Here is a tiny trained network, its code and every weight. The questions are about switching its units off for an input and a class, where a switched-off unit gives its printed mean instead of its output.

import numpy as np


def w(rows, s, z=0):
    codes = np.array(rows[::2]) - 128.0
    scale = np.full(codes.shape[1], s)
    scale[-1] = z or s
    return codes * scale


def norm(h):
    return h / np.sqrt((h * h).mean(-1, keepdims=True) + 1e-5)


def f(y):
    return np.maximum(y, 0)


def log_softmax(a):
    a = a - a.max(-1, keepdims=True)
    return a - np.log(np.exp(a).sum(-1, keepdims=True))


def net(x, mask):
    res = np.array(x, float).reshape(1, 7) / 4 @ E
    u = 0
    for l in range(2):
        y = f(norm(res) @ A[l][:, :-1].T + A[l][:, -1])
        res = res + np.where(mask[u : u + 8], y, B[l][:, -1]) @ B[l][:, :-1]
        u += 8
    return log_softmax(norm(res)[-1] @ U[:, :-1].T + U[:, -1])


A, B = {}, {}
E = w([
[133,221,138,253,125],'x0',
[125,127,134,131,131],'x1',
[201,139,123,124,222],'x2',
[138,181,24,75,111],'x3',
[209,74,111,158,45],'x4',
[131,125,139,133,127],'x5',
[90,58,50,207,156],'x6',
],0.0041)
A[0] = w([
[98,52,180,51,190,132],'L0N1',
[101,182,61,100,62,217],'L0N2',
[255,86,107,158,48,7],'L0N3',
[227,126,134,137,231,8],'L0N4',
[94,71,84,196,161,57],'L0N5',
[125,128,77,136,129,109],'L0N6',
[140,212,137,191,141,73],'L0N7',
[233,150,47,103,190,116],'L0N8',
],0.0098,0.0019)
B[0] = w([
[156,76,24,126,125,253],'L0N1',
[112,31,221,163,161,235],'L0N2',
[19,185,83,46,252,241],'L0N3',
[3,87,177,147,22,209],'L0N4',
[198,170,203,91,179,216],'L0N5',
[218,91,163,66,159,168],'L0N6',
[163,86,31,107,73,219],'L0N7',
[99,64,182,153,88,244],'L0N8',
],0.0056,0.0049)
A[1] = w([
[118,157,89,184,142,226],'L1N1',
[144,141,102,161,91,198],'L1N2',
[75,126,139,146,132,253],'L1N3',
[157,84,143,111,118,223],'L1N4',
[117,182,122,135,124,23],'L1N5',
[123,166,149,99,101,184],'L1N6',
[126,150,144,96,176,235],'L1N7',
[102,6,142,176,147,142],'L1N8',
],0.014,0.0016)
B[1] = w([
[143,83,108,79,160,149],'L1N1',
[168,36,125,162,65,142],'L1N2',
[75,115,132,112,112,169],'L1N3',
[160,156,160,254,122,175],'L1N4',
[95,91,4,144,162,133],'L1N5',
[188,160,180,139,202,143],'L1N6',
[113,111,65,197,178,157],'L1N7',
[135,175,143,131,109,249],'L1N8',
],0.0074,0.014)
U = w([
[50,126,161,134,60,143],'0',
[48,137,32,104,196,143],'1',
[127,124,145,175,121,157],'2',
[134,112,103,161,128,181],'3',
[115,104,100,167,120,131],'4',
[184,72,30,111,87,127],'5',
[220,178,134,140,212,101],'6',
[144,244,55,50,89,2],'7',
],0.011,0.0066)

Each question gives the input, the list of numbers given to net, and the class t.
The units are the neurons (one row each of A and B). Each row of codes is followed by its name. A weight is (code - 128) times the scale printed after its matrix; where a second scale follows, it is the last column's (A, B and U).
mask holds one flag per neuron, layer by layer. A switched-off neuron (its flag False) gives its mean, the last column of its row in B, instead of its output. The means were averaged over made-up inputs and are rounded, as every weight is.
A unit's drop is (log p(t) with every unit on - log p(t) with that unit switched off) / (log p(t) with every unit on - log p(t) with every unit switched off).
The circuit of an input: a set's keep is (log p(t) with only the set's units on - log p(t) with every unit switched off) / (log p(t) with every unit on - log p(t) with every unit switched off). Starting from the 12 units with the biggest drops (on a tie, the unit counted first), units are removed one at a time, each time the one whose removal leaves the highest keep (on an exact tie, the one counted first), for as long as the keep stays at least 0.8.
circuit, biggest first: the units of the circuit, biggest drop first
unit that matters most: the unit with the biggest drop
k most important neurons: the k neurons with the biggest drops, biggest first
k most important neurons of layer l: the k neurons of layer l with the biggest drops, biggest first
input [6,3,-3,-1,-8,-3,1], class 1: circuit, biggest first -> (L1N4; L1N1)
input [4,1,-1,-2,1,1,7], class 6: unit that matters most -> L0N5
input [-3,-2,8,7,-4,3,-4], class 0: circuit, biggest first -> (L0N8; L0N4)
input [-3,-3,-6,-1,-7,0,-7], class 1: circuit, biggest first -> (L0N4; L1N7)
input [1,6,8,6,-7,-7,1], class 0: circuit, biggest first -> (L0N4; L0N8; L0N3)
input [-4,8,5,8,7,-4,1], class 2: 2 most important neurons -> (L0N8; L0N2)
input [-7,-2,8,-5,8,-2,-5], class 0: 4 most important neurons -> (L0N4; L0N8; L0N5; L0N3)
input [-4,0,-3,8,7,-7,4], class 2: circuit, biggest first -> (L0N2; L1N4)
input [0,8,-6,8,-3,-7,-8], class 2: circuit, biggest first -> (L0N2; L1N6)
input [-3,5,-6,8,-5,-1,8], class 2: 3 most important neurons -> (L0N2; L0N3; L0N6)
input [0,-8,-1,-8,-8,6,2], class 1: circuit, biggest first -> (L0N2; L1N4)
input [8,-5,-1,-1,-4,-7,-4], class 5: 2 most important neurons of layer 0 -> (L0N7; L0N3)
input [5,4,-6,2,7,-3,-2], class 1: 3 most important neurons -> (L0N3; L0N8; L0N4)
input [-6,-7,-8,4,5,5,7], class 0: unit that matters most -> L0N1
input [0,-5,0,6,-3,4,-7], class 6: 3 most important neurons of layer 0 -> (L0N4; L0N3; L0N1)
input [-5,6,7,2,-5,6,3], class 0: 2 most important neurons of layer 1 -> (L1N8; L1N7)
input [8,-3,0,1,-8,5,-5], class 1: 3 most important neurons -> (L1N5; L0N1; L1N4)
input [-8,3,3,-4,-3,-4,-6], class 5: 3 most important neurons -> (L0N1; L0N3; L0N2)
input [1,7,5,-4,-7,4,-5], class 1: 2 most important neurons of layer 0 -> (L0N8; L0N2)
input [6,-1,6,-5,0,2,-5], class 0: circuit, biggest first -> (L0N4)
input [-3,-3,-4,1,-2,-6,-7], class 6: 2 most important neurons of layer 1 -> (L1N6; L1N3)
input [5,1,-3,7,-4,7,8], class 6: 4 most important neurons of layer 0 -> (L0N5; L0N6; L0N2; L0N3)
input [-7,8,0,5,-2,-8,1], class 3: 3 most important neurons of layer 0 -> (L0N2; L0N3; L0N7)
